Here is a tiny trained network, its code and every weight. The questions are about switching its units off for an input and a class, where a switched-off unit gives its printed mean instead of its output.

import numpy as np


def w(rows, s, z=0):
    codes = np.array(rows[::2]) - 128.0
    scale = np.full(codes.shape[1], s)
    scale[-1] = z or s
    return codes * scale


def norm(h):
    return h / np.sqrt((h * h).mean(-1, keepdims=True) + 1e-5)


def f(y):
    return np.maximum(y, 0)


def log_softmax(a):
    a = a - a.max(-1, keepdims=True)
    return a - np.log(np.exp(a).sum(-1, keepdims=True))


def net(x, mask):
    res = np.array(x, float).reshape(1, 6) / 4 @ E
    u = 0
    for l in range(4):
        y = f(norm(res) @ A[l][:, :-1].T + A[l][:, -1])
        res = res + np.where(mask[u : u + 9], y, B[l][:, -1]) @ B[l][:, :-1]
        u += 9
    return log_softmax(norm(res)[-1] @ U[:, :-1].T + U[:, -1])


A, B = {}, {}
E = w([
[81,87,74,192,48,107,146],'x0',
[63,133,57,10,108,175,102],'x1',
[156,142,120,146,99,194,139],'x2',
[145,226,159,97,42,56,139],'x3',
[131,124,130,126,125,128,126],'x4',
[71,124,240,145,106,174,111],'x5',
],0.012)
A[0] = w([
[161,227,141,121,59,69,147,78],'L0N1',
[207,106,108,136,152,100,202,120],'L0N2',
[107,113,75,186,54,135,137,38],'L0N3',
[63,125,106,145,157,63,146,104],'L0N4',
[93,111,141,97,170,41,100,73],'L0N5',
[127,87,111,182,212,140,107,72],'L0N6',
[229,169,159,74,191,171,74,10],'L0N7',
[206,168,102,149,73,249,177,75],'L0N8',
[177,142,58,120,139,110,126,12],'L0N9',
],0.013,0.011)
B[0] = w([
[184,96,105,127,131,209,153,255],'L0N1',
[93,155,112,162,147,122,80,198],'L0N2',
[68,101,143,120,173,73,201,182],'L0N3',
[133,96,177,87,154,102,147,180],'L0N4',
[172,84,146,97,115,91,116,169],'L0N5',
[198,108,127,120,92,188,146,196],'L0N6',
[66,129,152,92,193,87,233,189],'L0N7',
[143,51,174,81,125,8,57,198],'L0N8',
[143,141,57,160,162,96,81,149],'L0N9',
],0.014,0.0062)
A[1] = w([
[140,88,152,105,120,79,54,85],'L1N1',
[135,80,98,148,144,172,90,36],'L1N2',
[93,84,154,138,65,154,146,74],'L1N3',
[177,222,133,110,35,80,163,118],'L1N4',
[94,150,191,145,102,183,106,21],'L1N5',
[116,107,94,105,134,196,139,69],'L1N6',
[166,125,176,190,185,76,93,2],'L1N7',
[138,76,129,110,134,116,149,77],'L1N8',
[127,249,149,111,80,65,145,38],'L1N9',
],0.013,0.0068)
B[1] = w([
[133,112,146,119,113,89,89,220],'L1N1',
[163,82,150,125,136,149,142,185],'L1N2',
[116,137,125,121,219,103,130,241],'L1N3',
[132,8,125,149,197,203,115,255],'L1N4',
[85,147,171,157,143,105,60,177],'L1N5',
[176,136,142,114,80,146,127,210],'L1N6',
[148,202,136,87,61,138,143,215],'L1N7',
[137,105,158,121,102,130,126,225],'L1N8',
[121,76,117,161,192,229,154,149],'L1N9',
],0.013,0.0039)
A[2] = w([
[159,151,4,135,133,94,130,80],'L2N1',
[67,173,181,168,98,132,76,81],'L2N2',
[163,207,132,108,89,124,147,48],'L2N3',
[63,99,98,181,54,102,184,62],'L2N4',
[138,103,136,63,145,131,101,125],'L2N5',
[144,100,158,148,145,111,140,121],'L2N6',
[107,168,141,112,179,134,170,51],'L2N7',
[51,137,70,38,87,156,75,3],'L2N8',
[160,174,160,215,105,108,142,52],'L2N9',
],0.016,0.0057)
B[2] = w([
[66,139,153,158,208,116,28,193],'L2N1',
[113,127,83,155,189,135,30,160],'L2N2',
[97,40,67,145,132,126,162,138],'L2N3',
[91,197,187,3,207,147,224,176],'L2N4',
[106,141,175,201,51,111,158,254],'L2N5',
[98,181,114,67,85,107,116,207],'L2N6',
[65,193,149,55,104,117,131,157],'L2N7',
[178,245,112,219,31,137,185,187],'L2N8',
[114,232,50,181,28,113,203,173],'L2N9',
],0.011,0.0086)
A[3] = w([
[148,71,193,101,37,16,100,102],'L3N1',
[58,61,96,152,123,113,191,48],'L3N2',
[135,96,159,125,77,195,86,106],'L3N3',
[64,129,138,85,178,122,198,4],'L3N4',
[147,46,137,152,128,204,141,25],'L3N5',
[43,147,223,160,119,161,77,104],'L3N6',
[36,141,146,177,190,124,9,2],'L3N7',
[135,55,93,134,133,174,123,82],'L3N8',
[166,195,121,215,92,129,164,52],'L3N9',
],0.013,0.0069)
B[3] = w([
[98,88,182,172,110,96,94,254],'L3N1',
[110,149,202,70,140,156,151,170],'L3N2',
[186,129,101,171,133,87,134,209],'L3N3',
[145,147,148,1,99,103,150,195],'L3N4',
[205,103,94,116,128,116,168,198],'L3N5',
[117,117,70,116,184,98,112,234],'L3N6',
[179,148,45,56,143,125,54,193],'L3N7',
[158,121,152,143,141,143,157,177],'L3N8',
[69,99,85,90,60,162,118,200],'L3N9',
],0.015,0.0079)
U = w([
[65,197,190,73,213,139,221,130],'0',
[186,10,96,172,151,236,163,91],'1',
[97,248,64,209,2,148,137,110],'2',
[120,127,104,128,114,109,119,248],'3',
[90,148,40,170,230,90,47,98],'4',
[113,68,164,144,79,33,97,74],'5',
],0.013,0.015)

Each question gives the input, the list of numbers given to net, and the class t.
The units are the neurons (one row each of A and B). Each row of codes is followed by its name. A weight is (code - 128) times the scale printed after its matrix; where a second scale follows, it is the last column's (A, B and U).
mask holds one flag per neuron, layer by layer. A switched-off neuron (its flag False) gives its mean, the last column of its row in B, instead of its output. The means were averaged over made-up inputs and are rounded, as every weight is.
A unit's drop is (log p(t) with every unit on - log p(t) with that unit switched off) / (log p(t) with every unit on - log p(t) with every unit switched off).
The circuit of an input: a set's keep is (log p(t) with only the set's units on - log p(t) with every unit switched off) / (log p(t) with every unit on - log p(t) with every unit switched off). Starting from the 12 units with the biggest drops (on a tie, the unit counted first), units are removed one at a time, each time the one whose removal leaves the highest keep (on an exact tie, the one counted first), for as long as the keep stays at least 0.8.
units of the circuit, in order: the units of the circuit, biggest drop first
unit that matters most: the unit with the biggest drop
k most important neurons: the k neurons with the biggest drops, biggest first
top k neurons in layer l: the k neurons of layer l with the biggest drops, biggest first
drop of u: that unit's drop, to one decimal
input [4,6,4,-7,-5,-8], class 4: units of the circuit, in order : [L2N1]
input [0,0,-7,7,4,6], class 1: units of the circuit, in order : [L1N4 L1N9]
input [-4,-6,5,6,0,0], class 1: top 2 neurons in layer 2 : [L2N8 L2N5]
input [-4,-4,-7,-1,-1,1], class 5: units of the circuit, in order : [L0N5 L3N1]
input [-8,0,4,0,5,-8], class 0: 3 most important neurons : [L0N7 L2N7 L3N4]
input [-4,2,-8,2,-1,5], class 5: units of the circuit, in order : [L0N5 L3N1]
input [5,0,4,4,-3,-6], class 4: 2 most important neurons : [L2N1 L0N9]
input [1,7,2,6,2,8], class 4: 4 most important neurons : [L1N5 L3N6 L1N4 L2N2]
input [6,-8,-8,8,7,-5], class 1: 2 most important neurons : [L1N4 L0N8]
input [5,-7,-5,8,-7,8], class 1: units of the circuit, in order : [L1N4 L1N9 L0N8]
input [-8,2,-7,-2,-2,-6], class 0: 2 most important neurons : [L0N7 L0N8]
input [6,-2,-1,7,-6,-5], class 1: 2 most important neurons : [L1N4 L0N7]
input [3,7,4,2,-1,7], class 2: 3 most important neurons : [L2N8 L2N1 L0N2]
input [-6,-8,-4,1,1,-4], class 2: unit that matters most : L2N9
input [3,-2,8,-2,-4,6], class 5: 2 most important neurons : [L0N8 L3N1]
input [3,-6,2,0,6,-7], class 4: 2 most important neurons : [L2N1 L0N9]
input [-2,-6,8,-3,-6,6], class 5: 3 most important neurons : [L0N8 L0N2 L2N1]
input [2,-4,-7,-7,3,-7], class 1: 2 most important neurons : [L0N6 L0N8]
input [-5,6,7,-5,-5,-1], class 5: top 2 neurons in layer 0 : [L0N8 L0N1]
input [-7,-2,5,-5,-5,0], class 0: units of the circuit, in order : [L0N7]
input [7,-8,-2,-2,7,4], class 2: top 2 neurons in layer 1 : [L1N7 L1N4]
input [-3,-3,3,-3,3,-5], class 4: 2 most important neurons : [L0N2 L2N1]
input [-5,-8,8,-6,-1,0], class 2: top 2 neurons in layer 1 : [L1N7 L1N4]
input [2,3,5,3,4,-4], class 5: drop of L0N8 : 1.7
input [-2,4,2,1,-4,7], class 4: drop of L1N5 : 0.1
input [-2,4,-6,-5,-3,5], class 5: top 2 neurons in layer 0 : [L0N1 L0N5]
input [4,-8,-1,1,5,2], class 2: unit that matters most : L2N9
input [3,4,5,-1,0,0], class 5: drop of L0N8 : 1.8
input [2,7,-3,-1,1,3], class 2: drop of L2N8 : 0.6
input [7,-4,-5,7,-7,1], class 0: top 2 neurons in layer 2 : [L2N6 L2N4]
